Below is a small trained network, with its code and all its weights. Each question gives an input and a class and asks what happens when units are switched off, that is, made to give their printed mean instead of their output.

import numpy as np


def w(rows, s, z=0):
    codes = np.array(rows[::2]) - 128.0
    scale = np.full(codes.shape[1], s)
    scale[-1] = z or s
    return codes * scale


def norm(h):
    return h / np.sqrt((h * h).mean(-1, keepdims=True) + 1e-5)


def f(y):
    return y / 2 * (1 + np.tanh(0.7978845608 * (y + 0.044715 * y**3)))


def log_softmax(a):
    a = a - a.max(-1, keepdims=True)
    return a - np.log(np.exp(a).sum(-1, keepdims=True))


def net(x, mask):
    res = np.array(x, float).reshape(1, 7) / 4 @ E
    u = 0
    for l in range(2):
        y = f(norm(res) @ A[l][:, :-1].T + A[l][:, -1])
        res = res + np.where(mask[u : u + 5], y, B[l][:, -1]) @ B[l][:, :-1]
        u += 5
    return log_softmax(norm(res)[-1] @ U[:, :-1].T + U[:, -1])


A, B = {}, {}
E = w([
[118,149,124,153,162,178,123,146,121,110,143,120],'x0',
[121,124,130,128,135,136,143,121,108,141,125,138],'x1',
[112,72,76,27,177,114,169,122,207,119,215,168],'x2',
[124,140,117,137,142,141,132,134,127,125,134,124],'x3',
[228,130,125,154,119,148,191,160,193,138,173,190],'x4',
[121,168,142,114,1,150,166,133,87,59,139,170],'x5',
[134,127,135,139,145,121,136,116,134,98,139,109],'x6',
],0.0077)
A[0] = w([
[139,94,115,247,159,109,68,137,104,201,74,50,170],'0.n0',
[163,140,160,165,100,57,140,234,117,97,109,179,175],'0.n1',
[194,148,187,253,159,109,155,118,117,136,104,232,112],'0.n2',
[44,248,193,89,34,154,135,113,125,123,201,140,254],'0.n3',
[176,32,101,137,201,154,130,218,111,168,103,76,97],'0.n4',
],0.0052,0.0018)
B[0] = w([
[180,180,81,86,93,179,133,31,131,122,159,154,254],'0.n0',
[151,187,159,145,124,168,112,187,153,104,82,112,160],'0.n1',
[122,198,98,142,93,87,164,181,176,159,87,108,180],'0.n2',
[146,85,150,107,131,5,194,154,120,83,119,136,232],'0.n3',
[99,111,162,57,88,116,160,175,142,159,126,104,181],'0.n4',
],0.012,0.0056)
A[1] = w([
[38,79,110,150,144,188,79,12,137,175,104,99,216],'1.n0',
[116,114,123,102,106,112,163,144,150,53,180,173,9],'1.n1',
[148,76,159,163,135,144,212,172,173,148,145,169,127],'1.n2',
[3,145,139,39,108,63,105,139,111,72,128,88,254],'1.n3',
[178,134,148,132,48,158,203,126,66,44,166,201,179],'1.n4',
],0.007,0.0032)
B[1] = w([
[84,87,45,163,69,107,3,207,146,71,148,254,199],'1.n0',
[122,156,76,70,49,132,162,113,59,146,159,209,168],'1.n1',
[129,85,160,162,34,167,77,96,207,133,176,150,168],'1.n2',
[104,203,167,196,221,133,161,151,111,194,155,46,255],'1.n3',
[99,75,81,148,196,206,25,58,44,97,80,131,225],'1.n4',
],0.0078,0.0085)
U = w([
[136,111,68,133,67,178,66,70,110,94,170,184,252],'0',
[202,222,149,102,122,153,158,119,197,233,124,70,127],'1',
[36,85,105,135,197,93,71,189,180,173,198,111,86],'2',
[138,13,213,123,113,152,139,144,246,160,218,114,122],'3',
[114,123,188,195,173,127,94,77,48,108,65,39,106],'4',
[137,146,159,198,54,118,161,204,133,65,64,140,38],'5',
[63,114,149,88,188,78,201,124,65,124,218,111,69],'6',
],0.011,0.0029)

Each question gives the input, the list of numbers given to net, and the class t.
The units are the neurons (one row each of A and B). Each row of codes is followed by its name. A weight is (code - 128) times the scale printed after its matrix; where a second scale follows, it is the last column's (A, B and U).
mask holds one flag per neuron, layer by layer. A switched-off neuron (its flag False) gives its mean, the last column of its row in B, instead of its output. The means were averaged over made-up inputs and are rounded, as every weight is.
A unit's drop is (log p(t) with every unit on - log p(t) with that unit switched off) / (log p(t) with every unit on - log p(t) with every unit switched off).
The circuit of an input: a set's keep is (log p(t) with only the set's units on - log p(t) with every unit switched off) / (log p(t) with every unit on - log p(t) with every unit switched off). Starting from all 10 units, units are removed one at a time, each time the one whose removal leaves the highest keep (on an exact tie, the one counted first), for as long as the keep stays at least 0.8.
units of the circuit, in order: the units of the circuit, biggest drop first
top k neurons: the k neurons with the biggest drops, biggest first
k most important neurons of layer l: the k neurons of layer l with the biggest drops, biggest first
input [-6,7,3,6,-1,7,7], class 6: 2 most important neurons of layer 0 -> 0.n3; 0.n0
input [5,6,0,-3,6,2,6], class 5: units of the circuit, in order -> 0.n0
input [5,-2,-1,4,8,2,-5], class 5: top 3 neurons -> 0.n2; 0.n0; 1.n3
input [2,8,3,-8,-7,2,-7], class 6: top 2 neurons -> 0.n3; 1.n4
input [3,2,-5,8,2,-8,5], class 1: top 3 neurons -> 0.n2; 0.n4; 1.n4
input [7,4,-7,4,5,0,8], class 1: units of the circuit, in order -> 0.n2; 1.n0
input [-5,3,2,8,-4,0,-1], class 2: top 2 neurons -> 0.n3; 1.n0
input [2,-5,-8,7,-2,6,-5], class 4: units of the circuit, in order -> 1.n4; 1.n0
input [-4,2,-8,5,1,-1,1], class 1: units of the circuit, in order -> 0.n2; 0.n0
input [-3,0,2,5,0,0,0], class 2: top 3 neurons -> 0.n0; 0.n3; 0.n1
input [-2,-3,7,1,6,2,5], class 0: 3 most important neurons of layer 1 -> 1.n1; 1.n4; 1.n3
input [2,0,1,-2,-1,-1,1], class 2: top 4 neurons -> 0.n3; 0.n2; 1.n0; 0.n4
input [6,-3,0,0,-6,7,-4], class 4: 2 most important neurons of layer 0 -> 0.n4; 0.n2
input [8,-4,-6,3,-8,-1,7], class 0: units of the circuit, in order -> 0.n0; 1.n0
input [-1,4,2,2,-2,6,-7], class 6: units of the circuit, in order -> 0.n3
input [8,4,7,-6,2,-1,3], class 3: units of the circuit, in order -> 0.n0; 1.n2
input [1,2,6,-1,2,-3,0], class 3: top 2 neurons -> 0.n0; 1.n2
input [-7,7,7,-2,3,-8,7], class 3: 3 most important neurons of layer 1 -> 1.n2; 1.n4; 1.n3
input [-6,-3,1,-3,4,-5,0], class 3: top 3 neurons -> 1.n3; 1.n2; 0.n0
input [6,-6,2,-5,-5,1,2], class 6: most important neuron of layer 1 -> 1.n4
input [3,3,0,0,1,6,-4], class 5: top 3 neurons -> 0.n3; 0.n0; 0.n1
input [4,-2,-2,-5,2,4,-5], class 5: top 2 neurons -> 0.n0; 0.n2
input [-4,-2,-8,-4,-1,-4,-4], class 0: top 3 neurons -> 0.n0; 1.n3; 0.n3
input [1,-8,-7,7,-3,-7,8], class 0: top 2 neurons -> 0.n0; 1.n0
input [8,2,-5,-4,1,-8,3], class 1: top 2 neurons -> 0.n2; 0.n4
